Below are the code and all the weights of a small trained network. Each question names an input and a target symbol and asks about switching units off, where a switched-off unit gives its printed mean instead of its output.

import numpy as np


def w(rows, s, z=0):
    codes = np.array(rows[::2]) - 128.0
    scale = np.full(codes.shape[1], s)
    scale[-1] = z or s
    return codes * scale


def softmax(a):
    e = np.exp(a - a.max(-1, keepdims=True))
    return e / e.sum(-1, keepdims=True)


def log_softmax(a):
    a = a - a.max(-1, keepdims=True)
    return a - np.log(np.exp(a).sum(-1, keepdims=True))


def net(x, mask):
    ids = ['γθμξπστφψ'.index(c) for c in x.split()]
    T = len(ids)
    res = E[ids] + P[:T]
    u = 0
    for l in range(3):
        r = res
        for j in range(3):
            rows = slice(3 * j, 3 * j + 3)
            q, k, v = (r @ M[l][rows].T for M in (Q, K, V))
            z = softmax(np.where(np.tri(T) > 0, q @ k.T / 3**0.5, -1e9)) @ v
            o = O[l][rows]
            res = res + np.where(mask[u + j], z, o[:, -1]) @ o[:, :-1]
        u += 3
    return log_softmax(res[-1] @ U[:, :-1].T + U[:, -1])


Q, K, V, O = {}, {}, {}, {}
E = w([
[168,125,139,112,35,112],'γ',
[213,104,158,79,185,110],'θ',
[208,100,169,149,127,148],'μ',
[34,155,83,189,155,91],'ξ',
[59,107,121,238,159,133],'π',
[43,48,97,74,93,228],'σ',
[217,134,50,9,125,65],'τ',
[209,56,51,133,97,87],'φ',
[29,35,185,112,2,43],'ψ',
],0.015)
P = w([
[94,243,165,143,161,181],'0',
[101,91,221,120,204,140],'1',
[110,79,187,130,181,99],'2',
[94,49,143,143,153,77],'3',
[84,35,117,156,146,52],'4',
[74,2,79,174,135,18],'5',
],0.0078)
Q[0] = w([
[116,181,102,99,70,147],'L0H1',
[119,193,179,142,157,82],'L0H1',
[96,125,98,136,156,184],'L0H1',
[51,128,91,206,215,185],'L0H2',
[145,185,134,198,152,38],'L0H2',
[120,228,103,54,181,203],'L0H2',
[250,202,101,143,153,145],'L0H3',
[200,113,99,91,94,150],'L0H3',
[90,17,48,116,220,83],'L0H3',
],0.012)
K[0] = w([
[132,88,150,153,166,126],'L0H1',
[163,111,88,113,126,111],'L0H1',
[113,99,147,101,63,90],'L0H1',
[104,46,160,200,120,109],'L0H2',
[143,191,118,196,156,57],'L0H2',
[102,99,195,74,102,69],'L0H2',
[160,251,176,110,196,222],'L0H3',
[166,198,178,145,178,113],'L0H3',
[126,98,38,175,81,103],'L0H3',
],0.015)
V[0] = w([
[63,128,173,188,149,189],'L0H1',
[142,1,133,171,129,52],'L0H1',
[163,180,176,148,49,107],'L0H1',
[166,158,155,218,10,105],'L0H2',
[134,16,231,178,133,112],'L0H2',
[201,135,102,211,136,226],'L0H2',
[111,124,52,122,156,179],'L0H3',
[202,180,117,50,167,104],'L0H3',
[161,102,197,166,172,164],'L0H3',
],0.0087)
O[0] = w([
[96,196,147,162,196,104,84],'L0H1',
[123,85,27,152,209,133,252],'L0H1',
[86,213,144,139,144,127,112],'L0H1',
[128,196,160,2,120,194,98],'L0H2',
[35,147,46,41,113,117,105],'L0H2',
[156,141,197,40,253,67,185],'L0H2',
[74,169,186,43,50,200,77],'L0H3',
[24,86,204,196,32,19,60],'L0H3',
[51,83,80,35,191,75,106],'L0H3',
],0.0064,0.003)
Q[1] = w([
[148,95,53,116,139,124],'L1H1',
[163,93,142,83,159,86],'L1H1',
[202,33,180,107,90,94],'L1H1',
[142,122,121,79,101,111],'L1H2',
[176,92,182,111,105,161],'L1H2',
[23,199,126,196,115,246],'L1H2',
[206,180,165,121,172,124],'L1H3',
[134,174,112,112,95,179],'L1H3',
[151,133,78,179,118,164],'L1H3',
],0.012)
K[1] = w([
[174,144,85,75,97,113],'L1H1',
[150,124,175,61,78,137],'L1H1',
[147,225,229,88,78,143],'L1H1',
[117,148,174,124,137,136],'L1H2',
[113,154,153,51,130,29],'L1H2',
[109,3,111,119,169,173],'L1H2',
[103,171,140,131,146,181],'L1H3',
[80,95,112,139,104,115],'L1H3',
[152,115,68,145,153,94],'L1H3',
],0.013)
V[1] = w([
[93,1,88,104,135,87],'L1H1',
[74,108,104,198,156,149],'L1H1',
[109,115,142,72,194,251],'L1H1',
[166,99,74,126,190,45],'L1H2',
[89,151,136,119,47,137],'L1H2',
[73,62,202,119,186,52],'L1H2',
[22,129,165,188,186,211],'L1H3',
[201,128,97,145,131,180],'L1H3',
[161,172,63,153,77,108],'L1H3',
],0.0079)
O[1] = w([
[108,49,218,113,48,125,145],'L1H1',
[123,67,70,130,124,146,92],'L1H1',
[175,164,10,88,87,93,60],'L1H1',
[104,89,54,84,174,84,163],'L1H2',
[125,135,139,180,116,205,105],'L1H2',
[48,159,127,125,157,1,164],'L1H2',
[151,86,79,166,16,96,3],'L1H3',
[108,74,142,124,178,67,161],'L1H3',
[135,51,145,74,180,128,101],'L1H3',
],0.0081,0.0049)
Q[2] = w([
[188,62,156,37,88,240],'L2H1',
[244,137,192,103,141,52],'L2H1',
[149,162,136,212,195,174],'L2H1',
[212,108,51,154,185,90],'L2H2',
[156,215,117,125,103,65],'L2H2',
[200,164,72,136,91,136],'L2H2',
[249,72,190,117,125,86],'L2H3',
[74,141,63,87,135,117],'L2H3',
[46,94,165,91,97,203],'L2H3',
],0.011)
K[2] = w([
[149,108,105,107,102,200],'L2H1',
[224,202,152,122,113,116],'L2H1',
[103,154,115,190,144,145],'L2H1',
[189,177,173,133,160,133],'L2H2',
[94,203,106,107,82,150],'L2H2',
[128,193,153,80,118,117],'L2H2',
[176,174,203,190,199,123],'L2H3',
[38,138,109,69,142,154],'L2H3',
[132,1,112,140,135,141],'L2H3',
],0.013)
V[2] = w([
[25,213,59,229,42,89],'L2H1',
[33,209,139,90,105,201],'L2H1',
[158,89,155,18,25,205],'L2H1',
[90,76,106,141,51,173],'L2H2',
[217,109,106,117,158,88],'L2H2',
[95,97,73,185,170,110],'L2H2',
[53,134,86,162,109,155],'L2H3',
[100,142,171,243,70,147],'L2H3',
[109,121,54,254,194,111],'L2H3',
],0.0072)
O[2] = w([
[57,20,79,111,48,161,23],'L2H1',
[11,194,88,158,71,138,66],'L2H1',
[125,134,112,253,90,9,19],'L2H1',
[127,75,78,154,196,27,2],'L2H2',
[82,150,117,163,71,148,172],'L2H2',
[93,174,181,155,62,62,159],'L2H2',
[200,107,207,124,159,117,81],'L2H3',
[143,40,157,103,148,213,96],'L2H3',
[209,144,217,14,33,155,162],'L2H3',
],0.0066,0.0068)
U = w([
[126,166,93,159,207,158,43],'γ',
[150,140,200,157,158,102,48],'θ',
[178,168,178,123,88,23,69],'μ',
[166,120,138,101,124,137,65],'ξ',
[86,192,58,65,142,48,127],'π',
[123,125,104,203,115,53,216],'σ',
[172,208,150,167,216,3,255],'τ',
[56,88,179,103,168,25,159],'φ',
[179,108,87,100,190,64,25],'ψ',
],0.0054,0.0051)

Each question gives the input, a string of symbols that net reads in full, and the target symbol t.
The units are the heads (3 rows each of Q, K, V and O). Each row of codes is followed by its name. A weight is (code - 128) times the scale printed after its matrix; where a second scale follows, it is the last column's (O and U).
mask holds one flag per head, layer by layer. A switched-off head (its flag False) gives its mean, the last column of its rows in O, instead of its output. The means were averaged over made-up inputs and are rounded, as every weight is.
A unit's drop is (log p(t) with every unit on - log p(t) with that unit switched off) / (log p(t) with every unit on - log p(t) with every unit switched off).
The circuit of an input: a set's keep is (log p(t) with only the set's units on - log p(t) with every unit switched off) / (log p(t) with every unit on - log p(t) with every unit switched off). Starting from all 9 units, units are removed one at a time, each time the one whose removal leaves the highest keep (on an exact tie, the one counted first), for as long as the keep stays at least 0.8.
units of the circuit, in order: the units of the circuit, biggest drop first
unit that matters most: the unit with the biggest drop
which heads matter: for each layer, one digit per head in row order, 1 if its drop is at least 0.15 and else 0, layers parted by /
drop when u is switched off: that unit's drop, to one decimal
input ψ φ φ γ μ ψ, target σ: units of the circuit, in order => L0H2, L1H2, L2H1
input θ θ φ θ τ, target φ: units of the circuit, in order => L0H3, L1H2, L1H1
input ψ μ ψ μ, target σ: units of the circuit, in order => L0H2, L1H2, L2H1
input ψ φ φ θ, target σ: units of the circuit, in order => L0H2, L1H2, L2H1
input φ π φ μ φ γ, target τ: units of the circuit, in order => L2H1, L0H2, L1H2
input π φ φ μ μ, target μ: unit that matters most => L1H1
input φ φ τ μ τ φ, target τ: units of the circuit, in order => L2H1, L1H3
input ξ θ ψ φ γ, target ξ: which heads matter => 110 / 100 / 101
input φ φ φ γ, target τ: units of the circuit, in order => L2H1, L1H3, L1H2
input θ φ φ φ μ π, target φ: which heads matter => 000 / 100 / 000
input ψ τ φ π τ π, target τ: which heads matter => 111 / 111 / 101
input φ μ φ ξ ψ, target τ: which heads matter => 000 / 000 / 100
input π φ φ φ μ τ, target μ: which heads matter => 101 / 100 / 001
input ξ μ φ μ μ φ, target ξ: unit that matters most => L2H3
input θ ξ φ ψ θ, target φ: units of the circuit, in order => L0H3, L1H2, L0H2, L1H1
input π ψ φ ξ ξ μ, target μ: which heads matter => 101 / 101 / 001
input φ ξ ψ τ σ, target ψ: which heads matter => 101 / 010 / 100
input θ φ μ, target φ: units of the circuit, in order => L0H3, L1H2, L1H1
input ξ σ ξ θ τ, target ξ: which heads matter => 110 / 100 / 101
input ξ ψ μ, target ξ: which heads matter => 101 / 100 / 101
input γ φ φ θ φ τ, target γ: unit that matters most => L1H1
input ξ ψ θ θ ψ, target ξ: drop when L0H3 is switched off => 1.2
input π γ φ μ φ, target μ: drop when L0H1 is switched off => 0.9
input θ θ φ φ, target φ: drop when L1H2 is switched off => 0.4
input μ θ π, target π: drop when L0H3 is switched off => 0.6
